Below are the code and all the weights of a small trained network. Each question names an input and a target symbol and asks about switching units off, where a switched-off unit gives its printed mean instead of its output.

import numpy as np


def w(rows, s, z=0):
    codes = np.array(rows[::2]) - 128.0
    scale = np.full(codes.shape[1], s)
    scale[-1] = z or s
    return codes * scale


def f(y):
    return y / 2 * (1 + np.tanh(0.7978845608 * (y + 0.044715 * y**3)))


def softmax(a):
    e = np.exp(a - a.max(-1, keepdims=True))
    return e / e.sum(-1, keepdims=True)


def log_softmax(a):
    a = a - a.max(-1, keepdims=True)
    return a - np.log(np.exp(a).sum(-1, keepdims=True))


def net(x, mask):
    ids = ['Ξβγεηθλμπτω'.index(c) for c in x.split()]
    T = len(ids)
    res = E[ids] + P[:T]
    u = 0
    for l in range(2):
        q, k, v = (res @ M[l].T for M in (Q, K, V))
        z = softmax(np.where(np.tri(T) > 0, q @ k.T / 3**0.5, -1e9)) @ v
        res = res + np.where(mask[u], z, O[l][:, -1]) @ O[l][:, :-1]
        u += 1
        y = f(res @ A[l][:, :-1].T + A[l][:, -1])
        res = res + np.where(mask[u : u + 4], y, B[l][:, -1]) @ B[l][:, :-1]
        u += 4
    return log_softmax(res[-1] @ U[:, :-1].T + U[:, -1])


Q, K, V, O, A, B = {}, {}, {}, {}, {}, {}
E = w([
[221,12,220,134],'Ξ',
[69,146,18,190],'β',
[90,2,151,153],'γ',
[209,93,42,157],'ε',
[133,121,152,96],'η',
[45,115,169,175],'θ',
[92,158,67,180],'λ',
[134,122,97,68],'μ',
[159,109,98,232],'π',
[100,244,111,216],'τ',
[113,37,130,195],'ω',
],0.0086)
P = w([
[102,139,91,120],'0',
[254,104,203,123],'1',
[168,64,90,174],'2',
[153,147,146,120],'3',
[177,121,180,148],'4',
[136,129,108,147],'5',
[151,104,129,160],'6',
[178,77,150,175],'7',
[160,121,113,157],'8',
[160,76,135,172],'9',
[163,93,87,166],'10',
[117,105,116,170],'11',
[141,93,76,172],'12',
[139,76,72,193],'13',
],0.0083)
Q[0] = w([
[131,185,104,172],'0.h1',
[111,116,85,175],'0.h1',
[112,255,102,78],'0.h1',
],0.0041)
K[0] = w([
[190,186,254,65],'0.h1',
[92,154,64,149],'0.h1',
[178,139,208,90],'0.h1',
],0.0047)
V[0] = w([
[66,139,44,122],'0.h1',
[220,103,227,207],'0.h1',
[43,169,254,93],'0.h1',
],0.006)
O[0] = w([
[158,156,186,174,115],'0.h1',
[123,57,2,38,253],'0.h1',
[26,127,157,133,2],'0.h1',
],0.0092,0.0022)
A[0] = w([
[124,185,189,142,101],'0.n1',
[59,144,254,171,222],'0.n2',
[210,120,75,29,252],'0.n3',
[100,19,163,201,209],'0.n4',
],0.0068,0.0035)
B[0] = w([
[112,180,155,147,103],'0.n1',
[44,193,96,153,149],'0.n2',
[102,45,175,118,248],'0.n3',
[101,174,2,132,252],'0.n4',
],0.0075,0.0045)
Q[1] = w([
[116,148,73,143],'1.h1',
[167,67,59,254],'1.h1',
[126,126,175,122],'1.h1',
],0.0055)
K[1] = w([
[65,156,212,56],'1.h1',
[67,175,185,255],'1.h1',
[176,125,93,147],'1.h1',
],0.0072)
V[1] = w([
[195,34,116,21],'1.h1',
[254,100,187,173],'1.h1',
[209,196,17,173],'1.h1',
],0.0056)
O[1] = w([
[123,71,196,238,4],'1.h1',
[253,207,31,254,31],'1.h1',
[235,129,141,94,197],'1.h1',
],0.0079,0.0041)
A[1] = w([
[190,152,127,253,92],'1.n1',
[102,105,165,205,143],'1.n2',
[141,157,17,106,220],'1.n3',
[103,202,171,110,3],'1.n4',
],0.0077,0.0023)
B[1] = w([
[134,109,2,96,160],'1.n1',
[110,86,104,231,126],'1.n2',
[177,183,232,112,253],'1.n3',
[139,97,142,215,120],'1.n4',
],0.0066,0.0061)
U = w([
[90,14,181,184,73],'Ξ',
[233,252,223,138,190],'β',
[137,107,245,159,17],'γ',
[165,149,48,174,151],'ε',
[72,158,174,173,248],'η',
[62,104,161,51,252],'θ',
[185,212,161,127,130],'λ',
[160,172,174,157,56],'μ',
[178,112,124,118,46],'π',
[165,171,143,98,12],'τ',
[153,112,229,173,99],'ω',
],0.0043,0.003)

Each question gives the input, a string of symbols that net reads in full, and the target symbol t.
The units are the heads (3 rows each of Q, K, V and O) and the neurons (one row each of A and B). Each row of codes is followed by its name. A weight is (code - 128) times the scale printed after its matrix; where a second scale follows, it is the last column's (O, A, B and U).
mask holds one flag per unit, layer by layer, with each layer's heads first. A switched-off unit (its flag False) gives its mean, the last column of its rows in O or B, instead of its output. The means were averaged over made-up inputs and are rounded, as every weight is.
A unit's drop is (log p(t) with every unit on - log p(t) with that unit switched off) / (log p(t) with every unit on - log p(t) with every unit switched off).
The circuit of an input: a set's keep is (log p(t) with only the set's units on - log p(t) with every unit switched off) / (log p(t) with every unit on - log p(t) with every unit switched off). Starting from all 10 units, units are removed one at a time, each time the one whose removal leaves the highest keep (on an exact tie, the one counted first), for as long as the keep stays at least 0.8.
units of the circuit, in order: the units of the circuit, biggest drop first
unit that matters most: the unit with the biggest drop
k most important neurons: the k neurons with the biggest drops, biggest first
top k neurons in layer l: the k neurons of layer l with the biggest drops, biggest first
drop of u: that unit's drop, to one decimal
input θ ω Ξ η ε τ θ μ π, target θ: top 2 neurons in layer 0 -> (0.n2; 0.n1)
input ε ω ε, target ε: units of the circuit, in order -> (1.h1; 1.n1; 0.h1)
input θ Ξ Ξ θ π ω ε, target θ: units of the circuit, in order -> (0.h1; 1.h1; 0.n2)
input ε ε θ ε ε μ θ ω, target ε: units of the circuit, in order -> (1.h1; 0.h1; 1.n1; 0.n4)
input θ θ ω, target θ: unit that matters most -> 0.h1
input θ π Ξ, target θ: top 2 neurons in layer 0 -> (0.n2; 0.n4)
input Ξ θ ω, target Ξ: 2 most important neurons -> (0.n3; 1.n2)
input θ μ ε, target θ: top 2 neurons in layer 0 -> (0.n2; 0.n3)
input ε β γ, target ε: 3 most important neurons -> (1.n1; 0.n4; 0.n2)
input θ Ξ τ, target θ: units of the circuit, in order -> (0.h1; 1.h1; 0.n2)
input Ξ Ξ β Ξ, target Ξ: units of the circuit, in order -> (1.h1; 0.h1; 0.n3; 1.n2)
input Ξ π Ξ, target Ξ: units of the circuit, in order -> (0.h1; 1.h1; 0.n3)
input θ β ω, target θ: units of the circuit, in order -> (1.h1; 0.h1; 0.n2)
input θ Ξ θ, target θ: most important neuron -> (0.n2)
input ε β ε β γ, target ε: drop of 0.h1 -> 0.5
input θ Ξ β, target θ: drop of 1.n3 -> -0.1
input ε β ε ε ω θ, target ε: drop of 1.n1 -> 0.4
